Here is a tiny trained network, its code and every weight. The questions are about switching its units off for an input and a target symbol, where a switched-off unit gives its printed mean instead of its output.

import numpy as np


def w(rows, s, z=0):
    codes = np.array(rows[::2]) - 128.0
    scale = np.full(codes.shape[1], s)
    scale[-1] = z or s
    return codes * scale


def norm(h):
    return h / np.sqrt((h * h).mean(-1, keepdims=True) + 1e-5)


def f(y):
    return y / 2 * (1 + np.tanh(0.7978845608 * (y + 0.044715 * y**3)))


def softmax(a):
    e = np.exp(a - a.max(-1, keepdims=True))
    return e / e.sum(-1, keepdims=True)


def log_softmax(a):
    a = a - a.max(-1, keepdims=True)
    return a - np.log(np.exp(a).sum(-1, keepdims=True))


def net(x, mask):
    ids = ['αβζηθλξτ'.index(c) for c in x.split()]
    T = len(ids)
    res = E[ids] + P[:T]
    u = 0
    for l in range(3):
        r = norm(res)
        for j in range(3):
            rows = slice(3 * j, 3 * j + 3)
            q, k, v = (r @ M[l][rows].T for M in (Q, K, V))
            z = softmax(np.where(np.tri(T) > 0, q @ k.T / 3**0.5, -1e9)) @ v
            o = O[l][rows]
            res = res + np.where(mask[u + j], z, o[:, -1]) @ o[:, :-1]
        u += 3
        y = f(norm(res) @ A[l][:, :-1].T + A[l][:, -1])
        res = res + np.where(mask[u : u + 12], y, B[l][:, -1]) @ B[l][:, :-1]
        u += 12
    return log_softmax(norm(res)[-1] @ U[:, :-1].T + U[:, -1])


Q, K, V, O, A, B = {}, {}, {}, {}, {}, {}
E = w([
[175,209,7],'α',
[123,90,96],'β',
[50,114,150],'ζ',
[124,88,94],'η',
[104,102,119],'θ',
[156,123,182],'λ',
[94,126,216],'ξ',
[134,123,127],'τ',
],0.014)
P = w([
[129,1,138],'0',
[35,181,188],'1',
[86,153,169],'2',
[95,148,166],'3',
[110,142,166],'4',
[127,140,170],'5',
[133,131,178],'6',
[144,134,183],'7',
[152,129,187],'8',
[160,125,189],'9',
[166,131,199],'10',
[175,125,195],'11',
[183,128,194],'12',
[187,127,200],'13',
],0.0039)
Q[0] = w([
[147,141,134],'L0H1',
[141,180,231],'L0H1',
[128,93,88],'L0H1',
[77,196,124],'L0H2',
[174,148,136],'L0H2',
[172,176,191],'L0H2',
[112,149,144],'L0H3',
[109,186,2],'L0H3',
[102,157,46],'L0H3',
],0.0095)
K[0] = w([
[134,114,153],'L0H1',
[80,2,178],'L0H1',
[149,214,115],'L0H1',
[48,122,155],'L0H2',
[150,156,147],'L0H2',
[128,108,184],'L0H2',
[118,113,93],'L0H3',
[125,97,188],'L0H3',
[117,79,179],'L0H3',
],0.011)
V[0] = w([
[18,114,134],'L0H1',
[131,180,213],'L0H1',
[141,72,230],'L0H1',
[102,238,89],'L0H2',
[92,196,31],'L0H2',
[165,113,121],'L0H2',
[15,48,253],'L0H3',
[115,74,140],'L0H3',
[139,246,133],'L0H3',
],0.0037)
O[0] = w([
[99,171,123,206],'L0H1',
[69,127,170,112],'L0H1',
[51,129,85,190],'L0H1',
[253,53,144,37],'L0H2',
[181,124,198,44],'L0H2',
[116,118,127,117],'L0H2',
[17,144,112,253],'L0H3',
[46,113,76,170],'L0H3',
[187,132,154,49],'L0H3',
],0.0045,0.0028)
A[0] = w([
[250,162,95,255],'L0N1',
[177,81,62,205],'L0N2',
[88,177,198,150],'L0N3',
[247,118,209,240],'L0N4',
[254,198,140,242],'L0N5',
[123,84,64,197],'L0N6',
[80,190,152,155],'L0N7',
[121,121,130,91],'L0N8',
[119,95,96,144],'L0N9',
[136,66,104,156],'L0N10',
[105,52,144,248],'L0N11',
[219,54,96,212],'L0N12',
],0.0078,0.0032)
B[0] = w([
[49,140,73,163],'L0N1',
[159,169,100,148],'L0N2',
[169,156,117,205],'L0N3',
[38,205,171,187],'L0N4',
[1,145,169,171],'L0N5',
[170,171,138,187],'L0N6',
[158,155,96,205],'L0N7',
[119,125,130,121],'L0N8',
[166,138,135,153],'L0N9',
[158,139,132,151],'L0N10',
[174,156,154,255],'L0N11',
[143,167,96,152],'L0N12',
],0.0086,0.0041)
Q[1] = w([
[102,101,157],'L1H1',
[102,120,122],'L1H1',
[114,124,158],'L1H1',
[237,97,89],'L1H2',
[254,163,135],'L1H2',
[234,193,143],'L1H2',
[153,92,110],'L1H3',
[88,32,104],'L1H3',
[96,149,28],'L1H3',
],0.0085)
K[1] = w([
[109,176,136],'L1H1',
[159,158,109],'L1H1',
[110,173,139],'L1H1',
[77,117,2],'L1H2',
[106,86,12],'L1H2',
[116,14,34],'L1H2',
[127,173,158],'L1H3',
[116,201,147],'L1H3',
[44,101,226],'L1H3',
],0.0074)
V[1] = w([
[195,1,138],'L1H1',
[106,86,108],'L1H1',
[149,146,117],'L1H1',
[100,110,78],'L1H2',
[142,112,71],'L1H2',
[132,176,127],'L1H2',
[140,130,80],'L1H3',
[113,81,174],'L1H3',
[187,54,77],'L1H3',
],0.0048)
O[1] = w([
[56,82,249,3],'L1H1',
[197,123,167,120],'L1H1',
[123,158,142,130],'L1H1',
[26,53,79,132],'L1H2',
[5,112,162,112],'L1H2',
[112,109,22,157],'L1H2',
[165,95,78,136],'L1H3',
[70,141,253,98],'L1H3',
[120,91,82,64],'L1H3',
],0.0028,0.0042)
A[1] = w([
[112,190,178,79],'L1N1',
[104,140,113,77],'L1N2',
[99,74,144,121],'L1N3',
[54,117,130,189],'L1N4',
[106,171,162,92],'L1N5',
[91,110,125,103],'L1N6',
[173,161,97,159],'L1N7',
[197,2,158,79],'L1N8',
[150,178,180,128],'L1N9',
[110,102,162,3],'L1N10',
[95,103,125,79],'L1N11',
[97,147,159,82],'L1N12',
],0.0082,0.0028)
B[1] = w([
[122,86,36,211],'L1N1',
[158,118,157,139],'L1N2',
[223,103,112,83],'L1N3',
[212,127,119,212],'L1N4',
[139,68,48,182],'L1N5',
[189,139,130,113],'L1N6',
[4,140,162,253],'L1N7',
[184,244,249,113],'L1N8',
[91,152,39,209],'L1N9',
[126,124,139,70],'L1N10',
[167,127,125,94],'L1N11',
[160,105,80,139],'L1N12',
],0.004,0.0024)
Q[2] = w([
[13,177,56],'L2H1',
[211,55,179],'L2H1',
[156,80,197],'L2H1',
[189,23,251],'L2H2',
[196,71,193],'L2H2',
[213,137,196],'L2H2',
[156,62,169],'L2H3',
[60,203,24],'L2H3',
[81,187,51],'L2H3',
],0.014)
K[2] = w([
[177,67,76],'L2H1',
[93,171,179],'L2H1',
[137,183,211],'L2H1',
[81,252,139],'L2H2',
[65,227,103],'L2H2',
[128,219,65],'L2H2',
[118,143,46],'L2H3',
[112,105,224],'L2H3',
[129,115,222],'L2H3',
],0.015)
V[2] = w([
[101,97,160],'L2H1',
[140,4,95],'L2H1',
[166,93,62],'L2H1',
[72,162,201],'L2H2',
[64,21,174],'L2H2',
[255,84,160],'L2H2',
[165,96,124],'L2H3',
[100,124,51],'L2H3',
[164,105,56],'L2H3',
],0.0072)
O[2] = w([
[98,123,91,76],'L2H1',
[117,27,117,206],'L2H1',
[139,3,185,252],'L2H1',
[71,202,205,29],'L2H2',
[34,5,194,157],'L2H2',
[249,70,161,99],'L2H2',
[87,119,100,79],'L2H3',
[123,230,117,167],'L2H3',
[91,216,85,99],'L2H3',
],0.005,0.0036)
A[2] = w([
[218,70,157,1],'L2N1',
[93,140,115,105],'L2N2',
[128,170,107,136],'L2N3',
[144,119,251,89],'L2N4',
[129,149,148,107],'L2N5',
[76,80,157,63],'L2N6',
[120,120,122,82],'L2N7',
[112,141,111,130],'L2N8',
[183,159,161,181],'L2N9',
[104,168,233,200],'L2N10',
[146,105,121,65],'L2N11',
[153,81,93,107],'L2N12',
],0.012,0.0059)
B[2] = w([
[41,217,86,146],'L2N1',
[122,150,105,151],'L2N2',
[138,112,99,168],'L2N3',
[254,103,163,156],'L2N4',
[122,119,136,117],'L2N5',
[94,203,96,164],'L2N6',
[111,169,164,108],'L2N7',
[162,124,95,152],'L2N8',
[152,85,133,168],'L2N9',
[148,92,215,253],'L2N10',
[121,120,130,108],'L2N11',
[137,73,174,173],'L2N12',
],0.0084,0.0042)
U = w([
[211,113,211,174],'α',
[27,146,127,2],'β',
[166,245,151,145],'ζ',
[201,135,102,139],'η',
[87,165,16,74],'θ',
[211,137,98,160],'λ',
[92,135,215,135],'ξ',
[104,17,109,192],'τ',
],0.012,0.0022)

Each question gives the input, a string of symbols that net reads in full, and the target symbol t.
The units are the heads (3 rows each of Q, K, V and O) and the neurons (one row each of A and B). Each row of codes is followed by its name. A weight is (code - 128) times the scale printed after its matrix; where a second scale follows, it is the last column's (O, A, B and U).
mask holds one flag per unit, layer by layer, with each layer's heads first. A switched-off unit (its flag False) gives its mean, the last column of its rows in O or B, instead of its output. The means were averaged over made-up inputs and are rounded, as every weight is.
A unit's drop is (log p(t) with every unit on - log p(t) with that unit switched off) / (log p(t) with every unit on - log p(t) with every unit switched off).
The circuit of an input: a set's keep is (log p(t) with only the set's units on - log p(t) with every unit switched off) / (log p(t) with every unit on - log p(t) with every unit switched off). Starting from the 12 units with the biggest drops (on a tie, the unit counted first), units are removed one at a time, each time the one whose removal leaves the highest keep (on an exact tie, the one counted first), for as long as the keep stays at least 0.8.
circuit, biggest first: the units of the circuit, biggest drop first
k most important neurons: the k neurons with the biggest drops, biggest first
k most important neurons of layer l: the k neurons of layer l with the biggest drops, biggest first
drop when u is switched off: that unit's drop, to one decimal
input ξ ξ η θ τ, target ξ: circuit, biggest first	L2H2, L2N10
input ζ λ θ θ λ, target β: most important neuron	L0N4
input θ τ τ θ α θ β, target λ: circuit, biggest first	L0N5, L0N6
input λ ξ α ξ α θ η θ β τ ξ λ θ ζ, target α: 3 most important neurons	L0N4, L0N3, L0N5
input τ τ λ θ ξ, target θ: 2 most important neurons of layer 0	L0N6, L0N4
input θ θ θ λ θ θ λ τ θ ξ ξ, target τ: 3 most important neurons	L0N4, L0N1, L1N7
input λ θ ζ θ β, target α: 2 most important neurons	L0N4, L2N4
input β λ ξ θ θ ξ θ ζ, target λ: 3 most important neurons of layer 0	L0N4, L0N5, L0N6
input λ η τ τ θ α θ λ τ ζ, target τ: 2 most important neurons of layer 1	L1N1, L1N5
input τ ξ τ ξ β β ξ θ θ ξ ξ η, target θ: 3 most important neurons of layer 1	L1N1, L1N5, L1N9
input λ θ ξ ξ η θ η θ ξ θ, target α: 2 most important neurons	L0N4, L2N4
input β θ τ θ λ ζ, target λ: 3 most important neurons	L0N4, L1N8, L0N6
input ζ θ λ θ α λ ζ τ α λ θ θ ζ β, target β: 2 most important neurons of layer 1	L1N7, L1N4
input β α τ τ θ λ α ξ ξ θ θ, target λ: 3 most important neurons	L1N8, L0N11, L0N6
input τ ξ τ θ θ ξ ζ α α ξ θ, target θ: 4 most important neurons of layer 1	L1N1, L1N9, L1N5, L1N7
input τ θ α ξ ξ β β ξ ζ α θ, target θ: 2 most important neurons	L1N1, L0N12
input τ τ τ τ α λ β λ ζ τ, target β: 2 most important neurons	L0N4, L0N5
input α ξ β ξ τ θ θ β τ, target β: most important neuron of layer 0	L0N5
input β ξ β θ λ θ λ λ, target λ: 2 most important neurons of layer 1	L1N8, L1N1
input ζ β β θ θ τ ζ τ β τ ξ ξ, target β: 2 most important neurons of layer 0	L0N5, L0N4
input α ζ θ θ ζ β η θ α η θ β λ η, target λ: 2 most important neurons	L0N5, L0N4
input τ θ τ λ θ α τ τ α η, target θ: 2 most important neurons of layer 2	L2N10, L2N4
input λ λ θ λ η, target α: most important neuron	L0N4
input α ξ η λ θ λ ξ ξ, target α: 2 most important neurons	L0N4, L2N10
input β τ τ τ ξ τ θ λ θ θ ξ β ξ θ, target λ: 3 most important neurons of layer 1	L1N8, L1N1, L1N5
input θ β τ α τ α η θ τ ζ, target τ: 2 most important neurons of layer 0	L0N4, L0N1
input ζ β θ ξ θ β ξ, target β: 2 most important neurons of layer 1	L1N1, L1N9
input τ β τ ξ ξ θ τ τ τ τ τ ζ, target θ: most important neuron of layer 2	L2N10
input β β θ ζ β, target λ: 4 most important neurons of layer 0	L0N6, L0N4, L0N2, L0N5
input θ τ β β ξ β ζ η τ θ ξ λ τ, target τ: drop when L0N4 is switched off	0.9
